Here is a tiny trained network, its code and every weight. The questions are about switching its units off for an input and a class, where a switched-off unit gives its printed mean instead of its output.

import numpy as np


def w(rows, s, z=0):
    codes = np.array(rows[::2]) - 128.0
    scale = np.full(codes.shape[1], s)
    scale[-1] = z or s
    return codes * scale


def f(y):
    return y / 2 * (1 + np.tanh(0.7978845608 * (y + 0.044715 * y**3)))


def log_softmax(a):
    a = a - a.max(-1, keepdims=True)
    return a - np.log(np.exp(a).sum(-1, keepdims=True))


def net(x, mask):
    res = np.array(x, float).reshape(1, 6) / 4 @ E
    y = f(res @ A[0][:, :-1].T + A[0][:, -1])
    res = res + np.where(mask, y, B[0][:, -1]) @ B[0][:, :-1]
    return log_softmax(res[-1] @ U[:, :-1].T + U[:, -1])


A, B = {}, {}
E = w([
[182,131,153,105,216,122,249,136,208],'x0',
[205,159,152,11,114,125,114,205,22],'x1',
[166,76,139,38,169,151,201,18,111],'x2',
[2,100,214,96,103,63,143,167,120],'x3',
[99,208,205,125,181,182,193,109,100],'x4',
[99,10,199,203,117,224,138,168,226],'x5',
],0.0097)
A[0] = w([
[63,83,120,221,124,121,109,113,194,133],'n0',
[127,149,87,145,120,121,144,116,138,32],'n1',
[155,126,116,88,138,96,137,83,106,165],'n2',
[61,156,213,156,157,145,174,117,127,127],'n3',
[97,169,136,134,89,103,68,141,102,148],'n4',
[138,142,150,140,115,134,117,255,142,130],'n5',
[163,192,45,178,143,109,86,110,133,120],'n6',
[110,93,127,141,132,129,99,107,158,254],'n7',
[178,117,116,143,114,112,103,129,132,57],'n8',
[69,96,114,193,125,133,109,123,187,132],'n9',
[112,117,115,168,99,135,129,114,194,119],'n10',
[116,93,99,139,152,100,130,110,114,124],'n11',
[194,170,117,136,227,133,179,84,125,128],'n12',
[121,171,155,133,109,92,67,158,81,115],'n13',
[112,156,138,157,117,172,141,153,164,181],'n14',
[148,66,140,143,87,206,48,123,101,65],'n15',
],0.016,0.0044)
B[0] = w([
[186,61,137,122,48,70,6,136,164,249],'n0',
[123,139,121,140,127,148,132,161,106,142],'n1',
[119,97,154,174,88,86,124,126,139,195],'n2',
[103,143,203,100,170,104,160,114,66,211],'n3',
[148,175,121,117,113,126,121,174,84,209],'n4',
[127,92,179,61,156,75,60,130,148,217],'n5',
[71,169,82,140,139,193,154,186,98,215],'n6',
[160,120,135,158,112,114,136,153,133,182],'n7',
[92,126,138,136,173,126,150,106,104,156],'n8',
[157,112,145,153,96,89,124,106,130,225],'n9',
[165,142,132,131,74,108,126,134,113,192],'n10',
[163,114,126,105,114,118,144,130,96,149],'n11',
[142,71,129,178,124,147,173,75,176,242],'n12',
[160,133,108,129,98,94,109,177,84,213],'n13',
[125,124,133,98,120,78,114,98,126,180],'n14',
[137,130,109,196,34,126,168,102,147,207],'n15',
],0.014,0.02)
U = w([
[88,98,118,77,245,166,67,186,205,29],'0',
[172,80,170,151,100,30,103,120,131,254],'1',
[104,104,212,149,238,139,208,104,125,100],'2',
[136,162,120,103,158,143,72,59,130,32],'3',
[145,122,76,217,96,227,193,134,142,64],'4',
[117,184,123,132,122,93,95,184,34,137],'5',
],0.012,0.005)

Each question gives the input, the list of numbers given to net, and the class t.
The units are the neurons (one row each of A and B). Each row of codes is followed by its name. A weight is (code - 128) times the scale printed after its matrix; where a second scale follows, it is the last column's (A, B and U).
mask holds one flag per neuron, in row order. A switched-off neuron (its flag False) gives its mean, the last column of its row in B, instead of its output. The means were averaged over made-up inputs and are rounded, as every weight is.
A unit's drop is (log p(t) with every unit on - log p(t) with that unit switched off) / (log p(t) with every unit on - log p(t) with every unit switched off).
The circuit of an input: a set's keep is (log p(t) with only the set's units on - log p(t) with every unit switched off) / (log p(t) with every unit on - log p(t) with every unit switched off). Starting from the 12 units with the biggest drops (on a tie, the unit counted first), units are removed one at a time, each time the one whose removal leaves the highest keep (on an exact tie, the one counted first), for as long as the keep stays at least 0.8.
units of the circuit, in order: the units of the circuit, biggest drop first
unit that matters most: the unit with the biggest drop
top k neurons: the k neurons with the biggest drops, biggest first
drop of u: that unit's drop, to one decimal
input [-4,2,5,1,0,-5], class 5: unit that matters most -> n0
input [3,-4,7,4,1,0], class 2: units of the circuit, in order -> [n0 n3 n13]
input [8,0,-8,5,0,-5], class 5: units of the circuit, in order -> [n0 n12]
input [5,6,7,-2,2,-8], class 2: top 3 neurons -> [n0 n12 n15]
input [8,6,4,-1,-3,-2], class 2: top 2 neurons -> [n0 n15]
input [7,8,-3,5,2,7], class 2: top 2 neurons -> [n0 n3]
input [8,5,-4,-7,-3,2], class 2: top 2 neurons -> [n0 n12]
input [4,-8,5,-3,5,-8], class 4: drop of n5 -> 0.2
input [0,-5,2,5,8,-2], class 2: drop of n3 -> 0.1
input [-8,7,1,-2,0,0], class 5: drop of n5 -> 0.0
input [2,7,5,-6,-6,3], class 4: top 2 neurons -> [n0 n5]
